Below is a small trained network, with its code and all its weights. Each question gives an input and a class and asks what happens when units are switched off, that is, made to give their printed mean instead of their output.

import numpy as np


def w(rows, s, z=0):
    codes = np.array(rows[::2]) - 128.0
    scale = np.full(codes.shape[1], s)
    scale[-1] = z or s
    return codes * scale


def f(y):
    return y / 2 * (1 + np.tanh(0.7978845608 * (y + 0.044715 * y**3)))


def log_softmax(a):
    a = a - a.max(-1, keepdims=True)
    return a - np.log(np.exp(a).sum(-1, keepdims=True))


def net(x, mask):
    res = np.array(x, float).reshape(1, 7) / 4 @ E
    y = f(res @ A[0][:, :-1].T + A[0][:, -1])
    res = res + np.where(mask, y, B[0][:, -1]) @ B[0][:, :-1]
    return log_softmax(res[-1] @ U[:, :-1].T + U[:, -1])


A, B = {}, {}
E = w([
[57,251,40,230,34,138,95],'x0',
[131,127,136,134,124,132,133],'x1',
[125,115,108,117,127,127,128],'x2',
[13,88,141,167,191,238,83],'x3',
[137,134,132,143,136,131,126],'x4',
[155,254,110,77,193,218,232],'x5',
[86,128,142,75,97,111,132],'x6',
],0.0082)
A[0] = w([
[232,174,97,154,90,1,168,63],'N1',
[104,166,112,91,185,178,204,80],'N2',
[90,182,81,187,59,167,92,118],'N3',
[50,171,87,199,71,143,140,75],'N4',
[128,75,54,127,78,117,41,74],'N5',
[127,98,147,171,129,77,15,99],'N6',
[148,131,92,134,133,90,146,113],'N7',
[100,203,99,107,176,121,191,114],'N8',
[103,106,155,164,128,71,68,97],'N9',
[144,76,220,78,221,146,100,151],'N10',
[125,188,87,146,98,145,61,90],'N11',
[135,166,97,109,92,165,87,76],'N12',
[80,115,149,172,138,235,66,111],'N13',
[139,164,92,116,154,190,154,34],'N14',
[130,242,105,118,206,123,126,130],'N15',
[31,105,121,154,187,169,118,2],'N16',
],0.0099,0.0012)
B[0] = w([
[42,209,82,63,133,90,86,254],'N1',
[115,94,161,164,66,182,142,206],'N2',
[110,98,70,182,150,69,193,224],'N3',
[134,77,33,169,165,100,202,219],'N4',
[129,109,179,105,109,165,123,194],'N5',
[202,96,131,154,66,216,117,207],'N6',
[92,145,140,124,152,128,86,147],'N7',
[179,127,158,161,119,197,91,195],'N8',
[175,142,254,160,92,187,154,185],'N9',
[111,100,64,168,232,97,169,239],'N10',
[153,92,124,186,152,114,152,185],'N11',
[119,59,134,142,145,157,133,151],'N12',
[127,248,82,39,140,89,78,212],'N13',
[155,146,148,139,87,175,116,177],'N14',
[148,80,142,157,121,166,101,201],'N15',
[82,232,132,43,151,145,61,197],'N16',
],0.0092,0.011)
U = w([
[109,12,109,166,214,59,226,249],'0',
[46,227,130,87,99,90,2,100],'1',
[160,59,216,170,6,231,103,63],'2',
],0.009,0.0017)

Each question gives the input, the list of numbers given to net, and the class t.
The units are the neurons (one row each of A and B). Each row of codes is followed by its name. A weight is (code - 128) times the scale printed after its matrix; where a second scale follows, it is the last column's (A, B and U).
mask holds one flag per neuron, in row order. A switched-off neuron (its flag False) gives its mean, the last column of its row in B, instead of its output. The means were averaged over made-up inputs and are rounded, as every weight is.
A unit's drop is (log p(t) with every unit on - log p(t) with that unit switched off) / (log p(t) with every unit on - log p(t) with every unit switched off).
The circuit of an input: a set's keep is (log p(t) with only the set's units on - log p(t) with every unit switched off) / (log p(t) with every unit on - log p(t) with every unit switched off). Starting from the 12 units with the biggest drops (on a tie, the unit counted first), units are removed one at a time, each time the one whose removal leaves the highest keep (on an exact tie, the one counted first), for as long as the keep stays at least 0.8.
circuit, biggest first: the units of the circuit, biggest drop first
k most important neurons: the k neurons with the biggest drops, biggest first
drop when u is switched off: that unit's drop, to one decimal
input [-7,2,1,-8,0,-1,-8], class 1: 3 most important neurons => N1, N4, N3
input [7,-6,6,4,-5,4,7], class 0: circuit, biggest first => N4
input [6,8,-1,-6,-8,6,1], class 0: 3 most important neurons => N4, N3, N13
input [6,8,-7,-3,-7,6,7], class 0: 2 most important neurons => N4, N3
input [-7,7,0,7,2,-8,0], class 2: 3 most important neurons => N6, N9, N1
input [2,5,-4,-3,8,-4,-1], class 2: circuit, biggest first => N13, N10
input [1,-2,-1,0,7,-3,-4], class 2: 2 most important neurons => N10, N1
input [-7,-8,7,8,-6,-2,8], class 1: 4 most important neurons => N16, N13, N4, N3
input [-1,6,2,-4,-8,4,-3], class 1: 3 most important neurons => N1, N6, N9
input [-5,1,-4,-6,-7,6,-2], class 1: 3 most important neurons => N1, N4, N6
input [2,-8,0,-1,-4,-1,-4], class 0: 2 most important neurons => N16, N13
input [-5,2,3,6,-3,8,6], class 2: 2 most important neurons => N2, N1
input [6,-6,-1,0,-8,-7,6], class 2: 3 most important neurons => N6, N9, N10
input [-2,-4,0,4,7,-8,-2], class 2: circuit, biggest first => N6
input [3,-3,-7,-5,-1,-6,-6], class 2: 4 most important neurons => N6, N13, N9, N16
input [8,6,-3,8,7,-7,-6], class 0: 4 most important neurons => N4, N3, N11, N1
input [8,-1,-1,-5,0,-8,-2], class 0: 2 most important neurons => N3, N4
input [2,8,8,1,7,2,1], class 0: drop when N6 is switched off => 1.1
input [8,-2,-1,4,-1,-7,-2], class 0: drop when N4 is switched off => 1.4
input [2,-4,-8,-3,0,-6,-7], class 2: drop when N6 is switched off => 0.1
input [-1,3,-5,7,6,6,-4], class 1: circuit, biggest first => N13
input [6,1,4,4,-3,4,2], class 0: drop when N4 is switched off => 0.5
